Below are the code and all the weights of a small trained network. Each question names an input and a class and asks about switching units off, where a switched-off unit gives its printed mean instead of its output.

import numpy as np


def w(rows, s, z=0):
    codes = np.array(rows[::2]) - 128.0
    scale = np.full(codes.shape[1], s)
    scale[-1] = z or s
    return codes * scale


def norm(h):
    return h / np.sqrt((h * h).mean(-1, keepdims=True) + 1e-5)


def f(y):
    return np.maximum(y, 0)


def log_softmax(a):
    a = a - a.max(-1, keepdims=True)
    return a - np.log(np.exp(a).sum(-1, keepdims=True))


def net(x, mask):
    res = np.array(x, float).reshape(1, 4) / 4 @ E
    u = 0
    for l in range(2):
        y = f(norm(res) @ A[l][:, :-1].T + A[l][:, -1])
        res = res + np.where(mask[u : u + 10], y, B[l][:, -1]) @ B[l][:, :-1]
        u += 10
    return log_softmax(norm(res)[-1] @ U[:, :-1].T + U[:, -1])


A, B = {}, {}
E = w([
[192,192,192,121,107,114],'x0',
[119,117,131,181,195,65],'x1',
[85,108,172,135,73,115],'x2',
[65,129,199,112,172,254],'x3',
],0.0091)
A[0] = w([
[217,223,220,89,124,125,2],'0.n1',
[144,174,108,91,117,231,108],'0.n2',
[66,111,183,182,176,45,49],'0.n3',
[116,147,74,10,37,178,112],'0.n4',
[110,177,92,147,90,180,115],'0.n5',
[133,83,186,211,184,62,144],'0.n6',
[206,143,69,141,173,178,13],'0.n7',
[50,70,219,125,31,82,18],'0.n8',
[174,195,56,45,255,147,150],'0.n9',
[191,134,47,195,77,95,95],'0.n10',
],0.0091,0.0033)
B[0] = w([
[116,84,175,190,195,81,230],'0.n1',
[84,105,105,129,83,134,222],'0.n2',
[179,165,121,32,134,136,199],'0.n3',
[50,128,116,76,199,10,232],'0.n4',
[99,110,167,99,78,76,166],'0.n5',
[118,135,130,55,105,97,235],'0.n6',
[186,87,190,56,103,145,174],'0.n7',
[138,87,141,92,105,221,212],'0.n8',
[110,129,203,75,56,188,254],'0.n9',
[128,76,134,185,29,144,248],'0.n10',
],0.011,0.0057)
A[1] = w([
[85,142,96,90,177,61,11],'1.n1',
[97,182,146,106,162,119,91],'1.n2',
[75,149,173,137,166,202,136],'1.n3',
[173,177,168,132,150,97,182],'1.n4',
[80,117,115,131,184,218,106],'1.n5',
[75,70,177,73,106,130,217],'1.n6',
[176,140,101,144,154,107,32],'1.n7',
[157,11,133,59,164,105,193],'1.n8',
[72,168,134,106,159,147,5],'1.n9',
[109,165,103,167,151,66,10],'1.n10',
],0.013,0.0032)
B[1] = w([
[76,168,76,112,135,54,144],'1.n1',
[57,87,71,109,102,43,140],'1.n2',
[129,209,61,255,24,108,170],'1.n3',
[5,62,122,152,245,145,148],'1.n4',
[53,195,157,223,98,75,157],'1.n5',
[32,158,53,163,173,239,250],'1.n6',
[87,43,55,53,48,205,129],'1.n7',
[27,166,158,125,156,246,214],'1.n8',
[162,46,162,126,55,108,144],'1.n9',
[148,72,178,135,153,239,131],'1.n10',
],0.0078,0.017)
U = w([
[94,120,120,238,7,129,255],'0',
[111,121,177,101,78,237,229],'1',
[53,88,162,224,185,137,180],'2',
[30,138,109,43,171,127,75],'3',
[151,210,45,130,170,161,29],'4',
[254,161,87,43,176,73,1],'5',
[200,183,99,104,168,44,1],'6',
],0.0085,0.0045)

Each question gives the input, the list of numbers given to net, and the class t.
The units are the neurons (one row each of A and B). Each row of codes is followed by its name. A weight is (code - 128) times the scale printed after its matrix; where a second scale follows, it is the last column's (A, B and U).
mask holds one flag per neuron, layer by layer. A switched-off neuron (its flag False) gives its mean, the last column of its row in B, instead of its output. The means were averaged over made-up inputs and are rounded, as every weight is.
A unit's drop is (log p(t) with every unit on - log p(t) with that unit switched off) / (log p(t) with every unit on - log p(t) with every unit switched off).
The circuit of an input: a set's keep is (log p(t) with only the set's units on - log p(t) with every unit switched off) / (log p(t) with every unit on - log p(t) with every unit switched off). Starting from the 12 units with the biggest drops (on a tie, the unit counted first), units are removed one at a time, each time the one whose removal leaves the highest keep (on an exact tie, the one counted first), for as long as the keep stays at least 0.8.
circuit, biggest first: the units of the circuit, biggest drop first
top k neurons: the k neurons with the biggest drops, biggest first
k most important neurons of layer l: the k neurons of layer l with the biggest drops, biggest first
input [5,-5,3,-1], class 2: circuit, biggest first -> 0.n1; 0.n9
input [2,-7,-4,-2], class 3: circuit, biggest first -> 0.n4
input [5,-1,-2,-4], class 2: top 4 neurons -> 0.n1; 1.n4; 1.n3; 0.n2
input [7,-3,4,7], class 0: 2 most important neurons of layer 1 -> 1.n3; 1.n8
input [5,6,5,3], class 3: circuit, biggest first -> 0.n3; 0.n6
input [2,7,5,8], class 0: top 2 neurons -> 1.n3; 0.n4
input [3,-8,7,2], class 3: top 4 neurons -> 0.n4; 0.n10; 0.n9; 0.n5
input [-4,-1,-2,7], class 0: circuit, biggest first -> 1.n3; 1.n5; 0.n6
input [5,2,1,4], class 2: 4 most important neurons of layer 0 -> 0.n1; 0.n9; 0.n8; 0.n10
input [-1,2,-4,0], class 1: circuit, biggest first -> 0.n9; 0.n7
input [5,-4,-3,6], class 0: circuit, biggest first -> 1.n3; 0.n6; 1.n8
input [2,-2,-6,7], class 0: circuit, biggest first -> 1.n3; 1.n5
input [3,-4,2,7], class 0: circuit, biggest first -> 1.n3; 0.n6; 1.n8
input [6,-4,5,-4], class 2: top 2 neurons -> 0.n1; 0.n9
input [-7,-8,2,-3], class 3: circuit, biggest first -> 0.n4
input [6,0,-3,-4], class 2: top 2 neurons -> 0.n1; 1.n4
input [-4,6,4,-5], class 3: 4 most important neurons of layer 0 -> 0.n3; 0.n6; 0.n9; 0.n2
input [8,-3,-5,-4], class 2: top 2 neurons -> 0.n1; 1.n4
input [-1,4,1,-1], class 3: circuit, biggest first -> 0.n3; 0.n6
input [0,5,7,-4], class 1: circuit, biggest first -> 0.n8; 0.n4; 0.n3
input [-7,5,7,-4], class 1: top 2 neurons -> 0.n4; 0.n8
input [-5,3,-5,-3], class 1: most important neuron of layer 0 -> 0.n4
